Below is a small trained network, with its code and all its weights. Each question gives an input and a class and asks what happens when units are switched off, that is, made to give their printed mean instead of their output.

import numpy as np


def w(rows, s, z=0):
    codes = np.array(rows[::2]) - 128.0
    scale = np.full(codes.shape[1], s)
    scale[-1] = z or s
    return codes * scale


def f(y):
    return np.maximum(y, 0)


def log_softmax(a):
    a = a - a.max(-1, keepdims=True)
    return a - np.log(np.exp(a).sum(-1, keepdims=True))


def net(x, mask):
    res = np.array(x, float).reshape(1, 4) / 4 @ E
    y = f(res @ A[0][:, :-1].T + A[0][:, -1])
    res = res + np.where(mask, y, B[0][:, -1]) @ B[0][:, :-1]
    return log_softmax(res[-1] @ U[:, :-1].T + U[:, -1])


A, B = {}, {}
E = w([
[136,123,124,136,121,118,119],'x0',
[209,147,72,147,73,166,190],'x1',
[37,63,81,189,49,178,121],'x2',
[126,118,54,12,145,90,158],'x3',
],0.012)
A[0] = w([
[75,78,90,124,58,164,133,18],'N1',
[235,203,186,129,203,97,107,106],'N2',
[101,90,184,84,124,36,78,202],'N3',
[51,111,168,107,130,131,77,58],'N4',
[129,134,170,160,122,116,124,255],'N5',
[128,117,40,44,118,37,106,59],'N6',
[227,120,108,120,25,167,196,71],'N7',
[186,151,124,93,190,81,159,121],'N8',
[160,162,104,185,160,186,144,156],'N9',
[190,142,102,103,116,190,234,237],'N10',
[78,49,144,111,40,168,80,151],'N11',
[115,106,2,49,145,129,116,183],'N12',
],0.0097,0.0047)
B[0] = w([
[18,161,179,104,73,90,176,186],'N1',
[67,129,199,111,29,133,231,251],'N2',
[189,90,106,62,186,85,174,204],'N3',
[121,147,131,93,171,22,105,173],'N4',
[207,96,180,200,234,196,118,183],'N5',
[182,212,194,231,215,162,156,212],'N6',
[156,161,141,49,181,2,88,225],'N7',
[75,137,195,91,82,140,177,218],'N8',
[158,109,185,108,236,125,86,177],'N9',
[64,35,180,107,195,95,93,243],'N10',
[117,68,198,152,70,90,187,205],'N11',
[155,144,226,215,201,198,150,235],'N12',
],0.0065,0.013)
U = w([
[87,111,154,126,9,95,200,64],'0',
[149,154,168,226,146,148,89,96],'1',
[125,75,127,75,145,7,56,68],'2',
[139,37,137,120,111,151,140,255],'3',
[99,116,129,109,129,179,44,190],'4',
[144,186,61,137,52,208,86,73],'5',
[133,212,2,150,52,194,103,82],'6',
],0.01,0.0069)

Each question gives the input, the list of numbers given to net, and the class t.
The units are the neurons (one row each of A and B). Each row of codes is followed by its name. A weight is (code - 128) times the scale printed after its matrix; where a second scale follows, it is the last column's (A, B and U).
mask holds one flag per neuron, in row order. A switched-off neuron (its flag False) gives its mean, the last column of its row in B, instead of its output. The means were averaged over made-up inputs and are rounded, as every weight is.
A unit's drop is (log p(t) with every unit on - log p(t) with that unit switched off) / (log p(t) with every unit on - log p(t) with every unit switched off).
The circuit of an input: a set's keep is (log p(t) with only the set's units on - log p(t) with every unit switched off) / (log p(t) with every unit on - log p(t) with every unit switched off). Starting from all 12 units, units are removed one at a time, each time the one whose removal leaves the highest keep (on an exact tie, the one counted first), for as long as the keep stays at least 0.8.
circuit, biggest first: the units of the circuit, biggest drop first
unit that matters most: the unit with the biggest drop
top k neurons: the k neurons with the biggest drops, biggest first
drop when u is switched off: that unit's drop, to one decimal
input [-4,4,-8,-7], class 0: unit that matters most -> N2
input [1,-8,7,-1], class 2: top 2 neurons -> N4, N2
input [5,5,-4,0], class 2: top 2 neurons -> N7, N10
input [-1,2,2,-2], class 4: circuit, biggest first -> N2, N6, N3
input [7,7,5,7], class 1: top 2 neurons -> N12, N6
input [-1,8,-7,-7], class 2: top 3 neurons -> N7, N9, N10
input [6,-7,3,7], class 1: circuit, biggest first -> N6, N12
input [8,-7,5,-7], class 3: top 3 neurons -> N7, N11, N6
input [-4,-1,-1,4], class 1: top 3 neurons -> N6, N12, N2
input [-2,1,4,7], class 1: circuit, biggest first -> N12, N6
input [7,-2,-5,-5], class 3: circuit, biggest first -> N6, N5, N2
input [-8,-5,8,-5], class 0: top 2 neurons -> N11, N1
input [2,5,-2,4], class 2: top 3 neurons -> N7, N10, N5
input [-4,1,4,5], class 1: unit that matters most -> N12
input [6,-7,-5,7], class 1: top 4 neurons -> N6, N12, N7, N10
input [-4,-3,5,-2], class 0: top 3 neurons -> N11, N1, N10
input [7,-8,-8,4], class 0: top 2 neurons -> N2, N8
input [-5,8,-5,-3], class 2: top 2 neurons -> N7, N10
input [-2,-5,6,7], class 1: top 3 neurons -> N12, N6, N2
input [-1,-5,3,-3], class 2: circuit, biggest first -> N4
input [-3,1,-7,0], class 0: drop when N2 is switched off -> 0.4
input [-5,-5,6,-2], class 0: drop when N2 is switched off -> -0.2
input [-1,8,-2,1], class 2: drop when N7 is switched off -> 0.3
input [5,-2,-5,7], class 1: drop when N12 is switched off -> 0.2
